Each row has a hidden value. The values are split into ranges, and the grade after each row names the range that its value falls in. Each part has its own value, ranges and names.
[-212 -125  348   98   36  565  299 -310  -56 -206  -46  -11   19  258
  -46  183  547  232 -129   95   63 -432  513 -216  -60  375    7  161
   69 -243  133 -354  257  166   49  162  162    0  -88  209 -122  338
 -101 -180 -200  -45  108  130 -222   32  -42] : zm
[-124   33 -122 -154  136  265  487  -16 -188 -210   91 -330  131  -96
   -1  190  -63  289 -233  -54   24  159   23  113  246   20  246  104
   54 -194 -368 -433    8   86  399 -273  -77  679  122   19  310   10
  188  214  150  -71 -137  -44  -23  186  -82] : zm
[ -76 -264  285   54   92  628  413 -217 -362 -165  301  -36 -253  357
  -37  142  548  165 -199   97   -3 -479  188 -119  -25  240   54   33
  233 -236   47 -355  116  185  -19  141  142  -73 -156  169 -228  489
 -163 -275 -325   32   -3  197 -136   69  -67] : fj
[  -3  232   48  154  313    7  -64 -200 -120 -222 -293  147  475 -705
   52   72 -297   59 -168  698  -74   -1 -130   84  -48   43  -99  143
  -45 -509   44  131  -31 -268   90  -84 -165 -491  -65 -191  156 -355
  145 -362  335 -123   16  152 -187   30 -133] : fq
[ -40  181 -211  -93  208   95  404    2  -78 -260  101 -372  158  -64
   -2  137  -98  254 -281   80   99  243 -176  103  303  -92  372  158
  -31 -150 -317 -379  -13   54  466 -245  -69  649  103   52  342  138
  246   83  160  -72 -219  -61  -63  169  -99] : zm
[ 232 -255  182  -33  234  209 -181  -97 -404   76  118  147   57  162
  189   20  196 -134 -136  -97  336  461 -245 -135  260   -1  -53    6
  209   65 -196  -68   -7  114 -227   69  222 -102   56  119  301 -147
  279 -159 -132  -27 -192   31 -184 -243 -181] : Jj
[ 245  264 -108   30  384  166   17   -7  -47 -243 -279  -33  219 -327
 -360    3 -115   -1 -227  593   27  -42  134   50 -175 -259 -306  112
  -16 -545   97  -87 -100 -550  100 -133 -260 -173  -40 -437  264 -462
    9 -228  423 -179 -181    6  105  125 -110] : jf
[ 119 -246  426   -7  -66  393  214   75  -25 -206  370  -66 -122   94
 -193  138  238  -83  -44  -72  -96 -368   31  148  -87  209  232   87
  382 -173  -79  -66  130   57 -119   11  110   22 -560 -125 -259  224
  -58 -405 -404  208  273  322   37   89   87] : zl
[ 220  -95    2  -40  247  206  -50  -74  -26 -263 -370  -80  288 -142
 -440  -31 -126  -69 -115  429  374  148  280  -22 -231 -277 -331  201
  129 -204   60 -124   -4 -245   32  -90 -192  163 -199 -475  368 -470
   70 -135  216 -289 -202 -143  118  120 -238] : Qt
[ -94  178   49  356    6  267  248 -146  148  -80  116  353  126 -109
   43 -457  190 -331  111  159 -129  377   91 -395   34   90   54  -54
  132 -310  121  -66  -63 -461 -168  410  311 -111   88  237  193 -340
  112  -41  -32   -3   15  266   21 -307  -28] : zm
[-270 -115  359  131   11  583  277 -419 -109 -163  -86  -84   -6  243
   21   92  570  292 -105   75   14 -428  463 -375   56  375  -11  130
  116 -300  103 -395  230  174  125  132   91   82    5  318 -169  337
  -60 -200 -289  -12   52    7 -207   20  -99] : Qt
[ 414 -129   95   40  149 -167 -193  -57 -120  247  177   68   13  138
  191    7  154 -103  -86   75  260  280 -256    5  155 -168   10   43
  142   13  -25  184  105  128 -172  -95   68  -29  -46  208   28  -75
   41 -226  -75   56 -153 -380  -36  -69  -80] : jf
[ 265 -172   27   20   92   35   44 -104  201 -227 -224 -121  279  122
 -362   41 -373 -216   69  120  544  305  225   29 -161 -277 -232  414
   57  265   63   83   -8  -75   35 -138 -187  283 -473 -482  239 -309
  192 -168   18   89 -109 -207   97  123 -119] : zm
[-201  -52  314  126   20  473  248 -316   62 -182 -119  -19  -32  289
  -46  113  593  236 -118  130   15 -448  591 -294 -103  386  -36  123
  -31 -260  185 -339  325   36   76  174  163  -17  -41  259 -107  295
  -94 -145 -148   -9  141  140 -177   46  -52] : jh
[  28   78   -2  292  103  347  341 -137  -29   14  174  444  142 -110
  190 -475  245 -349  137   24  -44  404 -121 -332  156   13  -72   14
  294 -183   -8   -5 -203 -323 -149  353  327 -184  -24  147  256 -375
   97  -89 -248  105    4  340  -46 -345  -93] : jh
[ -38  218  -77  281 -203   -8  265 -281  -34 -184 -216 -364 -156  161
   88 -118  419   51   77 -278   22  506 -100 -156 -250   56   62 -213
   95  -17 -177  -59  196  460    6 -182   57  -89 -135 -113 -182   63
 -213   83  -72  258  292  136 -130   50   34] : zm
[  53 -254  212  -45 -275   56  124 -243   15 -140  256 -297 -252   27
  137 -184  119    0  -25    6 -120 -184 -107   80   78  105  169 -182
  356 -180 -266  -71  267  -37  218   18   -1  508 -275  112 -131  -56
   15 -259 -472  215  419  312  112  277 -158] : fj
[  20 -250  422   52   16  486  228  -48 -207 -295  349  -17 -113  254
 -102  337  291   30 -177   37  157 -350  -15  208  -39  165  231  187
  317 -120  -23 -143   63  207 -172   90  188  -84 -374 -113 -292  488
    8 -464 -325   73   63  286 -187   45   34] : zl
[ -71  302  118  429  -59  155   83    8  306 -249    5  359  118  -68
  -25 -310  256 -194  -46  405 -152  215  189 -341 -221  244  268 -114
 -159 -220  292 -143  268 -304  -89  560  378 -185  130  304  171 -114
  -48    3  123 -236   72  361  -65 -185   93] : zl
[ 205  238  -29  100   48  143  133 -243  145  142 -343  -60  249  148
  363 -192  223   74  205  100  355 -240 -244  169  153 -367  207   94
  263  102    7  135   66  297 -138   77 -215  112  273  -81  -21 -154
 -140 -312  -86   54  270 -126 -149 -144  348] : hh
[ -69  212  -59  302 -235 -139   88 -318   25 -271 -367 -379  -85  159
   92  -53  425  119   37 -184  211  572 -116  -64 -259  -21   88 -163
   32   -4 -170    6  277  418  -57 -203  105  -55 -119 -147 -156   95
  -20    6  -16  185  260  105 -211   38    5] : jh
[ -48   -6  -51   93  114  136  -51 -245 -521   46   17  107  -13   39
  227  -95 -454  300  -11  142 -318 -148 -356   34  397  212  -22   44
    2  -12 -155   10   93  -92  368  278   32 -368  134 -285   70  -76
   56 -262  287  237  384  142 -181  167  119] : zm
[  39 -304  397  -56 -231  295   52  -90  -29 -175  143 -152 -130   40
   -7  -52  233   85    2 -162 -106 -260   47    8   52  182  152  -18
  465 -154 -217  -62  248   89   77   -3   24  378 -364  -71 -120  -33
   39 -308 -482  148  405  210   79  156  -17] : Jj
[  84  100 -188  -20  258  -46  -58   61 -146  -43  -98   44   95  165
   26 -160 -283  349  -57  105  -57  -70 -357   18  444   -1  122  345
   -2  100 -176   -4  106 -242  497  167  186  -26   18 -443  392   72
  316 -255  333  143  226   61 -101  126    8] : fj
[  86 -121  177  105 -127  127  107  167 -193 -242 -120   95  -87   49
  143  182 -497  136   -9 -132   76  206   11 -190 -267  -93   71  138
  -11  519   15  338   64  221  -53 -244 -518  157   43 -354   68 -252
  335   52  146  152  -58 -213  174   53  244] : fj
[ -49   58   83  262  116  454  206  -90 -126  -49   70  463  207 -124
  148 -347  218 -260  101  -31   15  455 -120 -291  192   42  -28   44
  324 -151  -75  -44 -235 -268 -208  356  332 -153   46   65  292 -382
  203  -83 -196    5  -34  314 -114 -384  -77] : Qt
[  63 -240  230  -51 -308   78   99 -215    0 -185  224 -277 -244   58
  147  -81  111   63  -64  -37  -63 -195  -94  188   85  102  137 -140
  340 -159 -295  -83  294  -30  240   24   39  536 -250   15 -133  -58
   41 -248 -440  200  430  342   58  309 -121] : jh
[ 226 -182  162   -3  175 -105 -487  -46 -253   86  -74   50   37  176
   92   92  217   80 -180  114  354  387 -164  -68  116 -163  132  -38
   32   57  -48  170  183   74 -324  -90   24   34   93  254  167  -68
  366 -224   71 -129 -204 -406  -92 -159  -66] : fq
[  43  -48   98  -20  200  137   51   11   76  433  -89  152   73  -22
  155  -85  197 -143  270  241  103 -178 -105  177 -223 -104  293  -72
  371  247  -36  309 -180  202 -478   16 -174   50   -1  292 -177 -181
 -289  -51  -79   40  184 -233  107  -91 -100] : jf
[  94 -146  267   91  -96  197 -117  241 -197 -317 -220   46    5  117
  -58  293 -574  109  -18 -113  198  262   15 -123 -294  -64  169  148
  -96  657    8  259  106  237 -145 -176 -499  164  -41 -390   96 -224
  417   10  173   97 -100 -208  123   29  306] : Jj
[ -14 -260  279  -34 -344   68  -11 -286  -71 -243  118 -267 -155   11
  235  -62   63  175  -88  -34   -1 -135 -141  131  167  100  187 -105
  356 -135 -308  -43  329   84  278   31    1  596 -154   26  -90  -56
  165 -295 -432  106  419  247  -22  273 -114] : zm
[-101   41   58  184  216   65  140 -325 -346   14   40  197  271 -627
  247  -64 -420  -26  -23  563 -370  -68 -231  -16   35  272  -57  -28
   35 -404    2  123  -42  -87   99   47 -120 -638  -58   21  -32 -266
  -83 -267  223   89  190  195 -141   60 -107] : jh
[  -9  349  113  421  -56  138   88   40  440 -236 -109  423  219  -80
   30 -308  332 -129  -16  385 -106  101  206 -287 -211  264  227    4
 -162 -122  294 -100  326 -237   41  581  415 -150   30  257  216 -128
 -112  -15   12 -212  181  411 -128 -144   96] : hh
[  31  306  148  403  -78  244  133   30  327 -260  -96  452  218   34
  131  -85  334   56  -95  332  -30  -85  179  -96 -128  317  186  120
 -172    0  260 -193  380   27  186  611  452 -156   23  146  146   46
 -258  -40  -73 -219  211  425 -294  -13  173] : Jj
[  36 -257  295  -56 -252   82   59 -169   35 -221  169 -220 -131  -36
  114  -92  154   55  -56  -17  -55 -164  -63   74   42  134  213  -80
  365 -155 -243   -9  298   42  174  -14   18  473 -325   48  -67  -40
  111 -298 -449  133  412  299   54  214 -122] : fq
[ -41 -161  329  110   73  570  322 -177 -291 -241  301  -38 -153  353
  -32  279  388  148 -204   80  120 -410   23   41   54  169  161  175
  241 -163   33 -271   41  232  -38  137  150  -85 -185   27 -300  566
  -74 -411 -309   60  -37  169 -232   49   16] : zl
[ 207  115  -28   76  -58  228  252 -245  -65   75 -243  -63  103  213
  386 -132  248  153  108   59  330 -297 -157  239   90 -344   93  -10
  262  -11   -8    6  199  326 -131  101 -146   97  398 -205  -26 -155
 -192 -205   35  -30  270  -43 -140  -69  421] : fq
[ 136  -59  174  132 -111  128 -115  223 -187 -349 -220   39  -18  164
  -29  244 -551  190  -51  -97  189  259  -46 -111 -227 -183  189  164
 -131  624   44  328  124  190  -68 -181 -538  209  -14 -406   97 -197
  445  -57  186  109  -92 -284  118   46  391] : zm
[-119  -58  -35   66  161  121   -8 -308 -512  114  -16   99  -33 -112
  285 -202 -371  236   20  242 -410 -177 -305 -120  295  298  -61  -66
   24  -78 -159   20   75 -124  331  223  -29 -416  125  -92   80 -149
   33 -204  218  241  387  209 -116  143  -61] : fj
[ 168 -118  106   11  149  114   94  165 -101  459  289  101 -214  135
    7   80  -10 -258  158  189    1  -67 -158  276 -268  -88  237 -154
  316  194  -39  173 -220  117 -529   -6  -91  -38   34  181 -347  -63
 -395   56  102   95  -42 -313  227   31  -76] : Jj
[  75  -14  143  149 -110   15  445  -34  -74 -182  201  191 -143  -40
  479  150 -438  -33  -59 -139  -43  269   30 -292 -181    9  -19  204
  117  237   96  356  -81  349   24 -228 -389  -68  205 -283   37 -164
   68   46  163  148  -26  -78  108   18   98] : fj
[  35  129 -191  -11  269  -45  -67   64 -120  -39 -164   -6  104  170
    0 -150 -281  331  -16   96   17  -33 -419   38  420  -16  139  366
   14  174 -236    9   40 -281  486  139  193   38  -13 -428  350   87
  401 -246  297  206  187   73 -109  114  -87] : jh
[ -52  192  -40  215 -139   17  208 -252    5 -179 -254 -330 -145  182
   39  -65  429   10   69 -339   96  573  -33 -154 -230   79  -39 -120
  171  -33 -229  -86   97  380  -27 -189  150 -101 -122 -248  -97   19
 -156  101  -24  227  260  185 -134   25 -112] : Qt
[  23  -59  198  157 -146   72  280  -44 -215 -272    6  217  -29  -72
  527  216 -468  146  -99 -122   94  278  -54 -260 -126  -23   14  234
   96  352   42  378    0  440   64 -209 -429   39  261 -306   93 -188
  261    2  133   54  -58 -138   -3    0  136] : fq
[ 286 -250  190  -84  281   67 -221  -84 -269  127  143   33   46  181
   83   46  198 -178 -143  -43  294  414 -119 -184  173   17    0    5
  131   12 -100  -30   65  137 -260  -36  141 -131  -12  189  266  -80
  198 -171  -29  -30 -180 -113  -97 -211 -171] : Qt
[  79  256  -39  327 -226 -158  324 -309  146 -151 -121 -518  -78   90
   48 -135  308 -145  111 -149   88  451 -146 -136 -282   45  113 -199
    0 -106  -95 -102  290  415  -10 -239   44 -124 -206  -15 -293  119
 -221   12  -67  339  200  112  -92   42   67] : hh
[-219 -121  301  109   59  568  255 -314 -230 -221  -32  -61 -115  300
   35  152  625  345 -197  147   81 -461  277 -214    7  259   62   86
  119 -233   56 -334  198  144   69  125  106   55   -7  268 -180  441
   14 -261 -286  -28    5  110 -232   40 -108] : jh
[ -83   73 -113   71  162  -18 -225 -228 -354   10 -145   44   18  103
  187 -166 -377  379  -12  175 -217  -74 -393  -20  461  115   86  111
  -46   54 -173   80  105 -216  400  245   43 -214  132 -241  183  -23
  274 -329  297  229  376   75 -178  136   38] : jh
[  63  252  -77  316 -263 -166  255 -308  133 -192 -206 -490 -119  171
   26  -90  328  -48   98 -212  162  480 -112  -28 -251  -41   16 -150
   14  -92 -143  -61  274  297  -10 -251   86  -54 -196 -167 -271   69
 -118    4  -31  359  229  106 -109   82   63] : fq
[ 207  302  -85  115  382   68  164  -72  -43 -158  -59  -29  170 -467
 -230    8 -228 -145 -203  702 -147  -85   21   40 -210 -112 -247   41
  -72 -642  137  -56 -134 -543   67 -145 -242 -428  -55 -257   75 -354
  -91 -244  434  -40 -180  107   96  124 -144] : jh
[  23 -175  168   10   86   36 -173   52 -119  324  -16  113  -81   86
   41  152   94  -38  101  234  214   14 -104  316 -240 -134  214  -89
  301  177  -82  278 -106   92 -541  -40  -48  105   62  170 -273  -93
  -81  -25  108  -44  -19 -391   87    6 -170] : zm
[-114  177   82  356   11  236  244 -143  196  -91  108  307  127 -149
  -18 -455  230 -371  108  210 -135  368  145 -425  -48  116   73  -78
  123 -386  152  -75  -36 -487 -227  371  316 -143   63  271  160 -316
  114  -42    8  -26   -5  261   52 -320  -64] : zm
[ -20   34  104    5  195  109 -181  -36  105  315 -263   87  127  123
  134  -19  128  -46  243  254  278 -106 -181  234 -108 -188  418  -13
  289  355  -44  296 -166  194 -513   96 -172   94  133  197 -128  -90
  -95 -168   12  -20  177 -248  -14 -137  -13] : Qt
[-105 -226  314   37   75  610  392 -271 -236 -142  219  -75 -171  340
  -50  152  500  148 -127   32   -6 -488  275 -134   -6  293   34   96
  228 -201   41 -321  114  193   32  120  105  -21 -213  163 -235  425
 -173 -278 -345  102   99  175 -139   80  -67] : jf
[  91  294    3  195  363   28   23  -99 -175 -205 -152  101  384 -690
   22   16 -328  -33 -201  781 -140   -5 -295   19 -116   22    0   53
  -69 -454   73   65  -75 -207  128  -50 -219 -520  -48 -107  103 -265
   13 -328  310 -131 -116  160 -123   42 -136] : hh
[ -10  360  143  415  -99  155    6   40  373 -334 -243  405  196   48
   94  -72  373  129 -134  408   62  -81  183  -80 -193  238  190  114
 -234  -21  264 -122  425 -136  164  578  438  -79   87  127  145   37
  -63  -71   17 -250  174  407 -286  -16  117] : zm
[   1 -182  218   20   78   87 -143   48 -114  351   15   97  -77   68
   45  140   74  -93  133  224  181  -14  -97  268 -236  -79  244 -112
  315  164  -77  224 -117  111 -580  -22  -55   78   94  216 -309  -85
 -105  -12   90  -30  -37 -374  101  -27 -155] : Qt
[ 339 -199  165   27  143  -63 -200  -69 -183  268  158   81   58   80
  171   35  104 -101  -55   51  229  299 -191  -47  158 -105   25   26
  192   16  -39  124   70  217 -232 -102   21   -9  -11  236   26 -115
   14 -171  -81    0 -186 -451  -22  -92  -76] : Jj
[ 113   93 -220  -40  324  -57  163  147  -32  -51  -13   61  257   -5
   25 -170 -201  244  -63  144   -1   43 -346  -10  358   -3  247  402
   48  115 -163  -38   72  -20  502   73  199   82 -119 -295  487  117
  205 -147  227   27  110   22  -89   82  -62] : fj
[ -17  170 -167   -3  261    8 -188   65 -173  -43 -292   31  123  144
   15 -172 -249  457   -2   49 -101  -61 -395  -44  446   33  171  314
  -16  205 -240   60   77 -257  506  151  102   14   14 -394  370   21
  419 -257  285  208  291   37 -122   96    9] : fq
[  49 -150  145  -14  144  150   65   56  -55  433   48  181   10  -17
  136   40  121 -153  216  202  105 -107 -111  274 -244  -63  250  -86
  396  220  -72  264 -179  249 -518    4  -91   34    5  233 -247 -148
 -319   20  -24    2  101 -273  101  -41 -121] : hh
[ 132 -233  296   93   34  464  421  -37 -240 -193  532  -13 -254  310
  -91  242  352  -16 -183   97   48 -446  -55  214  -50  113  146  123
  291 -196   27 -196   57  135 -105   93  209 -145 -403  -46 -371  537
 -179 -423 -361  163    9  274 -110  119   43] : fj
[  75 -275  394    8  -63  276  198  -23    4 -250  301    7  -23   30
  -43  115  306  -29  -80   37   43 -298    7  157  -71  154  259  139
  390 -176  -45   22  179  163 -127   18  162   25 -521  -65 -166  259
   12 -452 -410   84  273  309  -65   50   19] : jh
[-199   -9  137  151  194  237  -93 -251 -582  -28 -144  242  261 -513
  289   10 -414  211  -44  410 -347  -46 -330  -47  142  336   44  -64
   46 -169 -124   75    0   76  106  140 -129 -570   98  -41   49 -245
   62 -235  216   11  230  183 -244   21  -15] : Jj
[ -45 -255  353   67   53  528  358 -204 -279 -262  418  -48 -223  377
  -76  331  385   53 -227   91  139 -407  112  135  -23  196  109  149
  247 -241   39 -261   59  143 -132  127  231 -143 -260   -6 -326  575
  -65 -420 -257   84    6  283 -208   75  -36] : fq
[  37  -18  109   10  190  126  -28   15   94  409  -95  129   88   60
  154  -48  124 -137  279  205  169 -107 -196  205 -137 -126  377  -23
  362  347  -56  288 -211  260 -486   56 -152   68   23  253 -187  -99
 -247  -96  -88   51  155 -264   53 -106  -58] : Jj
[ -75  177  -86  264 -229  -19  324 -376  -27 -139 -210 -400 -214  170
  114 -129  434   18   97 -289   46  494  -33 -145 -250   72  -91 -215
  134  -97 -217  -97  163  349   28 -206  106  -58 -108 -127 -220   10
 -206  126  -74  318  287  173 -109   92 -109] : fq
[-139 -141   95 -250   53  308  335   35  -26 -210   26 -157  299 -257
   -2  367  -36  167 -121 -191  -44  113  253  377   75  286  300   44
   26  -24 -415 -279  143  244  134 -250  -30  499 -272   49  318 -174
   74  215  -59    9  302  305 -117  178   75] : fj
